Below are the code and all the weights of a small trained network. Each question names an input and a class and asks about switching units off, where a switched-off unit gives its printed mean instead of its output.

import numpy as np


def w(rows, s, z=0):
    codes = np.array(rows[::2]) - 128.0
    scale = np.full(codes.shape[1], s)
    scale[-1] = z or s
    return codes * scale


def f(y):
    return y / 2 * (1 + np.tanh(0.7978845608 * (y + 0.044715 * y**3)))


def log_softmax(a):
    a = a - a.max(-1, keepdims=True)
    return a - np.log(np.exp(a).sum(-1, keepdims=True))


def net(x, mask):
    res = np.array(x, float).reshape(1, 4) / 4 @ E
    y = f(res @ A[0][:, :-1].T + A[0][:, -1])
    res = res + np.where(mask, y, B[0][:, -1]) @ B[0][:, :-1]
    return log_softmax(res[-1] @ U[:, :-1].T + U[:, -1])


A, B = {}, {}
E = w([
[236,82,33,132,9,166,92,54],'x0',
[61,48,10,141,146,125,161,71],'x1',
[79,208,164,145,112,134,170,87],'x2',
[136,146,173,22,141,220,92,71],'x3',
],0.013)
A[0] = w([
[126,140,133,223,112,84,252,164,90],'n0',
[24,149,185,164,174,92,165,92,77],'n1',
[114,68,104,93,103,178,145,6,190],'n2',
[196,99,102,12,87,163,44,108,253],'n3',
[79,162,196,139,68,102,191,158,74],'n4',
[64,156,159,133,76,67,132,187,163],'n5',
[162,169,252,173,167,69,53,174,197],'n6',
[151,191,205,2,104,172,102,94,168],'n7',
[64,49,41,82,125,131,127,46,192],'n8',
[124,136,140,149,54,155,169,71,203],'n9',
[63,101,51,67,177,227,28,105,122],'n10',
[43,91,101,66,226,112,103,198,226],'n11',
[139,96,60,134,78,58,242,84,167],'n12',
[129,139,87,163,184,77,187,162,16],'n13',
[195,209,106,198,84,76,67,198,179],'n14',
],0.0093,0.0047)
B[0] = w([
[131,35,104,79,128,124,121,47,207],'n0',
[100,166,73,136,169,145,30,117,212],'n1',
[118,148,104,180,156,29,74,191,218],'n2',
[146,95,174,96,81,38,159,196,250],'n3',
[196,182,121,93,147,130,1,131,181],'n4',
[123,97,106,77,157,172,64,72,188],'n5',
[107,49,215,230,99,128,160,113,242],'n6',
[110,172,187,103,109,28,60,99,238],'n7',
[82,125,65,232,237,100,106,96,231],'n8',
[64,102,151,158,125,159,145,145,177],'n9',
[169,68,200,164,122,101,52,82,210],'n10',
[48,152,87,177,92,172,139,216,235],'n11',
[72,100,137,146,108,219,104,63,208],'n12',
[83,139,41,236,103,78,173,99,171],'n13',
[74,22,155,88,74,159,233,106,203],'n14',
],0.0088,0.017)
U = w([
[96,104,207,159,110,209,162,161,217],'0',
[110,189,93,97,141,178,78,69,88],'1',
[183,127,160,62,73,117,105,221,149],'2',
[252,225,87,81,151,223,220,156,2],'3',
[109,130,53,236,141,114,123,134,161],'4',
[181,116,200,98,131,112,98,91,81],'5',
[208,190,59,4,151,219,194,185,2],'6',
[149,51,144,142,80,139,184,111,120],'7',
],0.012,0.0087)

Each question gives the input, the list of numbers given to net, and the class t.
The units are the neurons (one row each of A and B). Each row of codes is followed by its name. A weight is (code - 128) times the scale printed after its matrix; where a second scale follows, it is the last column's (A, B and U).
mask holds one flag per neuron, in row order. A switched-off neuron (its flag False) gives its mean, the last column of its row in B, instead of its output. The means were averaged over made-up inputs and are rounded, as every weight is.
A unit's drop is (log p(t) with every unit on - log p(t) with that unit switched off) / (log p(t) with every unit on - log p(t) with every unit switched off).
The circuit of an input: a set's keep is (log p(t) with only the set's units on - log p(t) with every unit switched off) / (log p(t) with every unit on - log p(t) with every unit switched off). Starting from the 12 units with the biggest drops (on a tie, the unit counted first), units are removed one at a time, each time the one whose removal leaves the highest keep (on an exact tie, the one counted first), for as long as the keep stays at least 0.8.
units of the circuit, in order: the units of the circuit, biggest drop first
k most important neurons: the k neurons with the biggest drops, biggest first
drop of u: that unit's drop, to one decimal
input [2,1,-3,6], class 5: 3 most important neurons -> [n10 n11 n8]
input [4,-6,0,0], class 7: units of the circuit, in order -> [n14]
input [3,-2,-2,0], class 2: units of the circuit, in order -> [n6 n8]
input [-4,-3,-6,-6], class 7: units of the circuit, in order -> [n14 n0]
input [-4,-1,4,5], class 1: units of the circuit, in order -> [n3 n1]
input [3,2,-5,4], class 5: 4 most important neurons -> [n11 n3 n10 n13]
input [-7,-8,7,1], class 5: 2 most important neurons -> [n6 n4]
input [1,-7,-7,8], class 2: 2 most important neurons -> [n3 n8]
input [-6,-6,2,1], class 5: 4 most important neurons -> [n4 n7 n6 n5]
input [-2,-6,0,-4], class 0: 2 most important neurons -> [n3 n6]
input [5,2,5,-7], class 7: 4 most important neurons -> [n14 n0 n1 n11]
input [-2,-5,-6,1], class 0: 2 most important neurons -> [n6 n0]
input [-6,-3,2,8], class 5: 2 most important neurons -> [n7 n6]
input [-5,-3,-1,-1], class 0: 2 most important neurons -> [n8 n6]
input [-3,-6,3,8], class 5: units of the circuit, in order -> [n7]
input [1,2,-7,5], class 2: 3 most important neurons -> [n3 n13 n6]
input [-4,-7,-1,4], class 5: 2 most important neurons -> [n7 n4]
input [2,-5,-6,8], class 2: 2 most important neurons -> [n3 n8]
input [6,-5,2,6], class 2: drop of n3 -> 0.3
input [-6,-1,6,5], class 1: units of the circuit, in order -> [n1]
input [1,-5,-2,-6], class 7: drop of n13 -> 0.0
input [-3,-8,7,4], class 5: drop of n7 -> 0.1
input [4,-4,-8,5], class 2: drop of n3 -> 0.4
